Below are the code and all the weights of a small trained network. Each question names an input and a class and asks about switching units off, where a switched-off unit gives its printed mean instead of its output.

import numpy as np


def w(rows, s, z=0):
    codes = np.array(rows[::2]) - 128.0
    scale = np.full(codes.shape[1], s)
    scale[-1] = z or s
    return codes * scale


def norm(h):
    return h / np.sqrt((h * h).mean(-1, keepdims=True) + 1e-5)


def f(y):
    return y / 2 * (1 + np.tanh(0.7978845608 * (y + 0.044715 * y**3)))


def log_softmax(a):
    a = a - a.max(-1, keepdims=True)
    return a - np.log(np.exp(a).sum(-1, keepdims=True))


def net(x, mask):
    res = np.array(x, float).reshape(1, 8) / 4 @ E
    u = 0
    for l in range(4):
        y = f(norm(res) @ A[l][:, :-1].T + A[l][:, -1])
        res = res + np.where(mask[u : u + 6], y, B[l][:, -1]) @ B[l][:, :-1]
        u += 6
    return log_softmax(norm(res)[-1] @ U[:, :-1].T + U[:, -1])


A, B = {}, {}
E = w([
[193,98,100],'x0',
[98,103,95],'x1',
[155,91,78],'x2',
[81,149,254],'x3',
[133,151,249],'x4',
[54,175,76],'x5',
[57,85,63],'x6',
[172,182,94],'x7',
],0.0082)
A[0] = w([
[48,211,98,151],'0.n0',
[84,157,166,186],'0.n1',
[181,251,128,1],'0.n2',
[166,146,111,111],'0.n3',
[167,97,173,190],'0.n4',
[97,142,125,76],'0.n5',
],0.021,0.0037)
B[0] = w([
[118,4,194,254],'0.n0',
[32,85,149,220],'0.n1',
[236,91,189,224],'0.n2',
[167,106,148,163],'0.n3',
[124,209,131,207],'0.n4',
[91,86,136,140],'0.n5',
],0.031,0.0076)
A[1] = w([
[148,93,78,70],'1.n0',
[116,76,1,142],'1.n1',
[117,123,92,80],'1.n2',
[144,97,82,64],'1.n3',
[124,123,99,4],'1.n4',
[122,160,68,148],'1.n5',
],0.021,0.0024)
B[1] = w([
[180,31,135,184],'1.n0',
[73,142,1,254],'1.n1',
[128,94,157,126],'1.n2',
[175,34,138,171],'1.n3',
[143,36,215,114],'1.n4',
[127,72,77,159],'1.n5',
],0.023,0.0052)
A[2] = w([
[62,231,189,163],'2.n0',
[70,141,172,119],'2.n1',
[175,84,127,240],'2.n2',
[181,7,93,255],'2.n3',
[81,158,160,120],'2.n4',
[161,71,179,49],'2.n5',
],0.02,0.0029)
B[2] = w([
[242,6,70,186],'2.n0',
[153,75,181,164],'2.n1',
[96,167,96,184],'2.n2',
[73,220,122,254],'2.n3',
[161,74,124,151],'2.n4',
[97,186,177,178],'2.n5',
],0.026,0.015)
A[3] = w([
[174,126,79,143],'3.n0',
[133,123,8,69],'3.n1',
[167,165,227,167],'3.n2',
[244,165,170,213],'3.n3',
[145,71,113,165],'3.n4',
[223,67,76,3],'3.n5',
],0.015,0.0021)
B[3] = w([
[114,148,109,170],'3.n0',
[56,213,106,209],'3.n1',
[120,248,167,220],'3.n2',
[130,215,195,254],'3.n3',
[141,91,76,174],'3.n4',
[180,109,4,218],'3.n5',
],0.019,0.0068)
U = w([
[189,14,173,81],'0',
[88,90,181,254],'1',
[194,204,232,78],'2',
[21,31,255,95],'3',
[33,155,29,82],'4',
[176,158,121,148],'5',
],0.016,0.0095)

Each question gives the input, the list of numbers given to net, and the class t.
The units are the neurons (one row each of A and B). Each row of codes is followed by its name. A weight is (code - 128) times the scale printed after its matrix; where a second scale follows, it is the last column's (A, B and U).
mask holds one flag per neuron, layer by layer. A switched-off neuron (its flag False) gives its mean, the last column of its row in B, instead of its output. The means were averaged over made-up inputs and are rounded, as every weight is.
A unit's drop is (log p(t) with every unit on - log p(t) with that unit switched off) / (log p(t) with every unit on - log p(t) with every unit switched off).
The circuit of an input: a set's keep is (log p(t) with only the set's units on - log p(t) with every unit switched off) / (log p(t) with every unit on - log p(t) with every unit switched off). Starting from the 12 units with the biggest drops (on a tie, the unit counted first), units are removed one at a time, each time the one whose removal leaves the highest keep (on an exact tie, the one counted first), for as long as the keep stays at least 0.8.
units of the circuit, in order: the units of the circuit, biggest drop first
most important unit: the unit with the biggest drop
k most important neurons: the k neurons with the biggest drops, biggest first
top k neurons in layer l: the k neurons of layer l with the biggest drops, biggest first
input [-1,-8,-7,3,4,-6,4,-2], class 0: most important unit : 2.n0
input [7,-6,1,0,8,0,-4,-3], class 5: units of the circuit, in order : (2.n0, 0.n0, 0.n4)
input [4,6,-6,6,-7,-3,5,1], class 4: 4 most important neurons : (0.n4, 0.n1, 0.n2, 0.n0)
input [7,3,-4,-2,1,-6,0,-4], class 4: 3 most important neurons : (0.n0, 0.n2, 0.n1)
input [7,6,3,6,7,-8,6,8], class 0: 2 most important neurons : (2.n0, 2.n3)
input [-2,-8,5,-8,-6,4,-6,7], class 2: 2 most important neurons : (0.n2, 1.n1)
input [-2,1,-6,-2,1,1,-2,1], class 3: 2 most important neurons : (0.n0, 0.n1)
input [-1,-3,1,7,6,1,-5,2], class 0: 2 most important neurons : (2.n0, 0.n0)
input [8,7,5,8,2,-3,-7,-7], class 5: units of the circuit, in order : (0.n0, 0.n4)
input [0,8,3,4,-6,3,-8,4], class 2: 2 most important neurons : (0.n2, 0.n1)
input [5,7,2,7,-8,-2,-8,-2], class 5: 2 most important neurons : (0.n0, 0.n1)
input [-1,3,1,-7,5,-8,-7,-2], class 5: top 4 neurons in layer 0 : (0.n4, 0.n0, 0.n1, 0.n2)
input [4,1,7,-1,-4,-8,0,-6], class 4: 2 most important neurons : (0.n2, 0.n0)
input [-8,8,6,3,-5,-4,-8,-5], class 5: units of the circuit, in order : (0.n0)
input [7,-5,-5,6,3,2,8,-5], class 0: 3 most important neurons : (2.n0, 0.n0, 2.n3)
input [5,-1,2,0,3,-2,0,-7], class 5: top 2 neurons in layer 0 : (0.n0, 0.n1)
input [-6,4,8,-1,1,-6,1,-5], class 4: top 2 neurons in layer 0 : (0.n0, 0.n1)
input [1,6,2,3,-1,-7,-8,2], class 5: top 2 neurons in layer 0 : (0.n4, 0.n0)
input [4,-7,2,2,0,-3,-3,-1], class 5: top 3 neurons in layer 0 : (0.n4, 0.n0, 0.n1)
input [7,7,-6,2,-7,7,-3,-4], class 3: units of the circuit, in order : (0.n0)
